Below is a small trained network, with its code and all its weights. Each question gives an input and a class and asks what happens when units are switched off, that is, made to give their printed mean instead of their output.

import numpy as np


def w(rows, s, z=0):
    codes = np.array(rows[::2]) - 128.0
    scale = np.full(codes.shape[1], s)
    scale[-1] = z or s
    return codes * scale


def norm(h):
    return h / np.sqrt((h * h).mean(-1, keepdims=True) + 1e-5)


def f(y):
    return y / 2 * (1 + np.tanh(0.7978845608 * (y + 0.044715 * y**3)))


def log_softmax(a):
    a = a - a.max(-1, keepdims=True)
    return a - np.log(np.exp(a).sum(-1, keepdims=True))


def net(x, mask):
    res = np.array(x, float).reshape(1, 5) / 4 @ E
    u = 0
    for l in range(2):
        y = f(norm(res) @ A[l][:, :-1].T + A[l][:, -1])
        res = res + np.where(mask[u : u + 13], y, B[l][:, -1]) @ B[l][:, :-1]
        u += 13
    return log_softmax(norm(res)[-1] @ U[:, :-1].T + U[:, -1])


A, B = {}, {}
E = w([
[135,196,66,128,131],'x0',
[2,157,129,119,198],'x1',
[82,56,69,156,39],'x2',
[130,130,129,123,127],'x3',
[93,167,192,149,77],'x4',
],0.0088)
A[0] = w([
[173,85,64,157,248,88],'0.n0',
[138,45,211,108,164,113],'0.n1',
[102,218,214,190,69,138],'0.n2',
[134,225,73,125,116,62],'0.n3',
[100,24,205,126,171,42],'0.n4',
[110,48,178,119,141,5],'0.n5',
[110,229,18,145,124,63],'0.n6',
[177,200,150,162,201,138],'0.n7',
[129,73,79,86,173,93],'0.n8',
[40,124,116,93,173,115],'0.n9',
[97,118,77,87,63,85],'0.n10',
[161,146,127,231,142,151],'0.n11',
[84,74,184,137,172,114],'0.n12',
],0.011,0.0034)
B[0] = w([
[101,53,169,60,188,225],'0.n0',
[146,205,125,95,68,211],'0.n1',
[122,9,106,44,228,251],'0.n2',
[116,128,109,70,59,179],'0.n3',
[103,168,113,67,63,202],'0.n4',
[105,118,94,61,88,152],'0.n5',
[105,161,90,63,51,223],'0.n6',
[117,153,244,188,38,252],'0.n7',
[74,60,131,111,157,175],'0.n8',
[160,187,78,204,177,229],'0.n9',
[112,88,208,186,91,182],'0.n10',
[180,143,126,88,128,151],'0.n11',
[98,190,106,130,116,197],'0.n12',
],0.015,0.0047)
A[1] = w([
[187,132,71,121,147,105],'1.n0',
[204,119,114,110,92,158],'1.n1',
[112,170,116,104,121,44],'1.n2',
[125,70,86,127,165,79],'1.n3',
[96,83,136,92,195,117],'1.n4',
[110,177,91,207,176,43],'1.n5',
[120,151,139,113,132,226],'1.n6',
[255,113,138,171,117,147],'1.n7',
[95,86,73,220,76,53],'1.n8',
[135,105,129,116,96,42],'1.n9',
[170,163,178,172,153,97],'1.n10',
[151,179,83,63,88,10],'1.n11',
[78,138,149,139,119,251],'1.n12',
],0.015,0.0023)
B[1] = w([
[138,147,119,154,154,127],'1.n0',
[88,137,83,131,147,241],'1.n1',
[133,107,98,111,97,175],'1.n2',
[137,134,182,104,121,188],'1.n3',
[130,62,125,116,196,253],'1.n4',
[134,141,32,186,145,192],'1.n5',
[136,93,119,170,88,196],'1.n6',
[91,148,30,173,187,246],'1.n7',
[190,157,254,134,114,246],'1.n8',
[112,174,124,92,175,175],'1.n9',
[169,113,168,169,77,178],'1.n10',
[72,150,117,96,60,246],'1.n11',
[198,129,99,129,137,235],'1.n12',
],0.018,0.0043)
U = w([
[105,213,85,14,45,254],'0',
[139,98,139,42,207,229],'1',
[152,231,10,176,177,31],'2',
[206,195,221,137,98,36],'3',
],0.013,0.00095)

Each question gives the input, the list of numbers given to net, and the class t.
The units are the neurons (one row each of A and B). Each row of codes is followed by its name. A weight is (code - 128) times the scale printed after its matrix; where a second scale follows, it is the last column's (A, B and U).
mask holds one flag per neuron, layer by layer. A switched-off neuron (its flag False) gives its mean, the last column of its row in B, instead of its output. The means were averaged over made-up inputs and are rounded, as every weight is.
A unit's drop is (log p(t) with every unit on - log p(t) with that unit switched off) / (log p(t) with every unit on - log p(t) with every unit switched off).
The circuit of an input: a set's keep is (log p(t) with only the set's units on - log p(t) with every unit switched off) / (log p(t) with every unit on - log p(t) with every unit switched off). Starting from the 12 units with the biggest drops (on a tie, the unit counted first), units are removed one at a time, each time the one whose removal leaves the highest keep (on an exact tie, the one counted first), for as long as the keep stays at least 0.8.
circuit, biggest first: the units of the circuit, biggest drop first
most important unit: the unit with the biggest drop
top k neurons in layer l: the k neurons of layer l with the biggest drops, biggest first
drop of u: that unit's drop, to one decimal
input [-2,1,-2,-6,-2], class 0: most important unit => 0.n1
input [-6,6,7,-2,3], class 3: circuit, biggest first => 1.n8, 0.n9
input [-2,3,1,-2,3], class 1: top 4 neurons in layer 1 => 1.n4, 1.n7, 1.n3, 1.n1
input [0,6,3,2,6], class 1: top 3 neurons in layer 0 => 0.n2, 0.n7, 0.n1
input [0,-3,2,2,2], class 2: top 3 neurons in layer 0 => 0.n0, 0.n8, 0.n11
input [-6,-3,7,6,-5], class 3: circuit, biggest first => 1.n8, 0.n2
input [-5,-3,-8,-3,-2], class 3: top 2 neurons in layer 0 => 0.n7, 0.n6
input [-8,3,4,5,-8], class 0: top 3 neurons in layer 0 => 0.n4, 0.n1, 0.n2
input [8,8,-7,2,-4], class 0: top 2 neurons in layer 0 => 0.n6, 0.n3
input [-2,-3,-2,-3,-1], class 2: top 3 neurons in layer 0 => 0.n6, 0.n3, 0.n12
input [6,-8,8,-8,4], class 2: top 3 neurons in layer 0 => 0.n7, 0.n8, 0.n11
input [0,5,-1,2,4], class 2: top 2 neurons in layer 0 => 0.n9, 0.n0
input [1,-6,8,7,6], class 3: top 2 neurons in layer 0 => 0.n10, 0.n0
input [-1,-5,7,-2,-1], class 3: circuit, biggest first => 1.n8
input [-4,-6,7,-8,7], class 1: top 3 neurons in layer 0 => 0.n2, 0.n7, 0.n9
input [-6,5,-6,-6,-6], class 0: top 2 neurons in layer 1 => 1.n8, 1.n2
input [-3,6,-7,-8,-5], class 3: top 3 neurons in layer 0 => 0.n7, 0.n2, 0.n0
input [7,-3,-3,0,-7], class 0: top 3 neurons in layer 0 => 0.n6, 0.n2, 0.n3
input [0,-7,-1,-1,-5], class 2: drop of 1.n7 => 1.0
input [2,-4,1,7,-4], class 1: most important unit => 0.n0
input [-6,2,5,4,8], class 1: drop of 0.n6 => 0.2
input [-6,-1,0,-3,-5], class 0: drop of 0.n1 => 0.4
input [-1,-3,-6,1,-2], class 3: drop of 0.n7 => 1.1
